Below is a small trained network, with its code and all its weights. Each question gives an input and a class and asks what happens when units are switched off, that is, made to give their printed mean instead of their output.

import numpy as np


def w(rows, s, z=0):
    codes = np.array(rows[::2]) - 128.0
    scale = np.full(codes.shape[1], s)
    scale[-1] = z or s
    return codes * scale


def norm(h):
    return h / np.sqrt((h * h).mean(-1, keepdims=True) + 1e-5)


def f(y):
    return y / 2 * (1 + np.tanh(0.7978845608 * (y + 0.044715 * y**3)))


def log_softmax(a):
    a = a - a.max(-1, keepdims=True)
    return a - np.log(np.exp(a).sum(-1, keepdims=True))


def net(x, mask):
    res = np.array(x, float).reshape(1, 3) / 4 @ E
    u = 0
    for l in range(2):
        y = f(norm(res) @ A[l][:, :-1].T + A[l][:, -1])
        res = res + np.where(mask[u : u + 7], y, B[l][:, -1]) @ B[l][:, :-1]
        u += 7
    return log_softmax(norm(res)[-1] @ U[:, :-1].T + U[:, -1])


A, B = {}, {}
E = w([
[109,79,130,86,254,222,119,69,29],'x0',
[50,187,210,141,147,141,171,79,176],'x1',
[65,106,167,254,96,60,179,221,96],'x2',
],0.0091)
A[0] = w([
[231,178,57,87,137,128,108,144,177,202],'0.n1',
[144,20,93,146,166,94,136,216,136,143],'0.n2',
[202,185,158,109,136,77,87,96,216,29],'0.n3',
[125,85,124,135,59,97,230,186,116,134],'0.n4',
[173,112,229,139,79,64,162,189,249,255],'0.n5',
[109,2,137,139,179,220,74,153,154,29],'0.n6',
[94,115,61,166,110,26,143,81,158,108],'0.n7',
],0.0077,0.0026)
B[0] = w([
[81,41,181,127,125,119,119,54,141,214],'0.n1',
[136,63,2,90,131,115,98,170,112,179],'0.n2',
[83,128,58,74,125,74,140,211,180,175],'0.n3',
[91,152,109,148,211,28,61,167,162,187],'0.n4',
[95,202,152,90,157,52,160,148,124,254],'0.n5',
[157,230,180,208,190,36,176,158,80,164],'0.n6',
[62,106,196,173,77,93,108,103,93,161],'0.n7',
],0.0078,0.0088)
A[1] = w([
[67,194,100,147,107,199,138,105,159,12],'1.n1',
[109,120,99,169,254,198,91,146,75,197],'1.n2',
[122,128,164,148,196,198,159,56,105,100],'1.n3',
[148,191,126,69,153,179,153,180,126,3],'1.n4',
[113,13,70,122,108,91,54,105,19,75],'1.n5',
[160,212,239,189,151,132,182,146,84,45],'1.n6',
[128,136,109,97,23,142,55,38,194,63],'1.n7',
],0.009,0.0026)
B[1] = w([
[158,175,80,174,150,128,189,183,203,134],'1.n1',
[160,136,198,169,142,135,124,254,82,255],'1.n2',
[130,102,168,44,13,175,78,158,64,226],'1.n3',
[127,181,162,167,101,141,115,131,73,124],'1.n4',
[182,170,125,224,68,164,156,79,210,239],'1.n5',
[158,35,62,38,156,182,113,45,124,209],'1.n6',
[57,80,114,108,176,110,159,116,101,183],'1.n7',
],0.01,0.0073)
U = w([
[204,88,101,183,72,178,126,49,220,95],'0',
[208,127,114,251,143,162,177,183,107,123],'1',
[104,222,130,112,106,210,163,129,153,27],'2',
[178,94,208,81,109,223,94,137,34,178],'3',
[162,195,132,132,125,137,135,93,118,3],'4',
[67,89,124,43,154,134,173,47,163,186],'5',
[56,197,125,144,128,17,145,163,182,208],'6',
],0.013,0.005)

Each question gives the input, the list of numbers given to net, and the class t.
The units are the neurons (one row each of A and B). Each row of codes is followed by its name. A weight is (code - 128) times the scale printed after its matrix; where a second scale follows, it is the last column's (A, B and U).
mask holds one flag per neuron, layer by layer. A switched-off neuron (its flag False) gives its mean, the last column of its row in B, instead of its output. The means were averaged over made-up inputs and are rounded, as every weight is.
A unit's drop is (log p(t) with every unit on - log p(t) with that unit switched off) / (log p(t) with every unit on - log p(t) with every unit switched off).
The circuit of an input: a set's keep is (log p(t) with only the set's units on - log p(t) with every unit switched off) / (log p(t) with every unit on - log p(t) with every unit switched off). Starting from the 12 units with the biggest drops (on a tie, the unit counted first), units are removed one at a time, each time the one whose removal leaves the highest keep (on an exact tie, the one counted first), for as long as the keep stays at least 0.8.
circuit, biggest first: the units of the circuit, biggest drop first
most important unit: the unit with the biggest drop
top k neurons: the k neurons with the biggest drops, biggest first
top k neurons in layer l: the k neurons of layer l with the biggest drops, biggest first
drop of u: that unit's drop, to one decimal
input [7,-2,7], class 1: most important unit -> 0.n2
input [-1,8,6], class 5: circuit, biggest first -> [1.n6 1.n2]
input [-3,-8,0], class 0: circuit, biggest first -> [1.n5 1.n2]
input [-4,-8,-1], class 0: circuit, biggest first -> [1.n5 0.n1]
input [-8,-4,-8], class 5: circuit, biggest first -> [0.n1 1.n7]
input [2,-4,0], class 1: top 2 neurons -> [0.n6 1.n2]
input [7,-4,2], class 1: top 2 neurons -> [0.n2 1.n5]
input [2,6,-3], class 3: circuit, biggest first -> [1.n3 0.n5]
input [2,-3,-1], class 1: top 2 neurons in layer 0 -> [0.n6 0.n2]
input [4,7,8], class 3: top 2 neurons in layer 0 -> [0.n3 0.n5]
input [-7,0,-7], class 5: top 2 neurons in layer 1 -> [1.n2 1.n7]
input [5,-1,4], class 1: top 2 neurons in layer 0 -> [0.n2 0.n5]
input [3,-3,1], class 1: drop of 0.n2 -> 0.3
input [6,7,-4], class 3: drop of 1.n6 -> 0.0
input [-8,0,-8], class 5: most important unit -> 0.n1
input [-7,1,-8], class 5: drop of 1.n2 -> 0.2
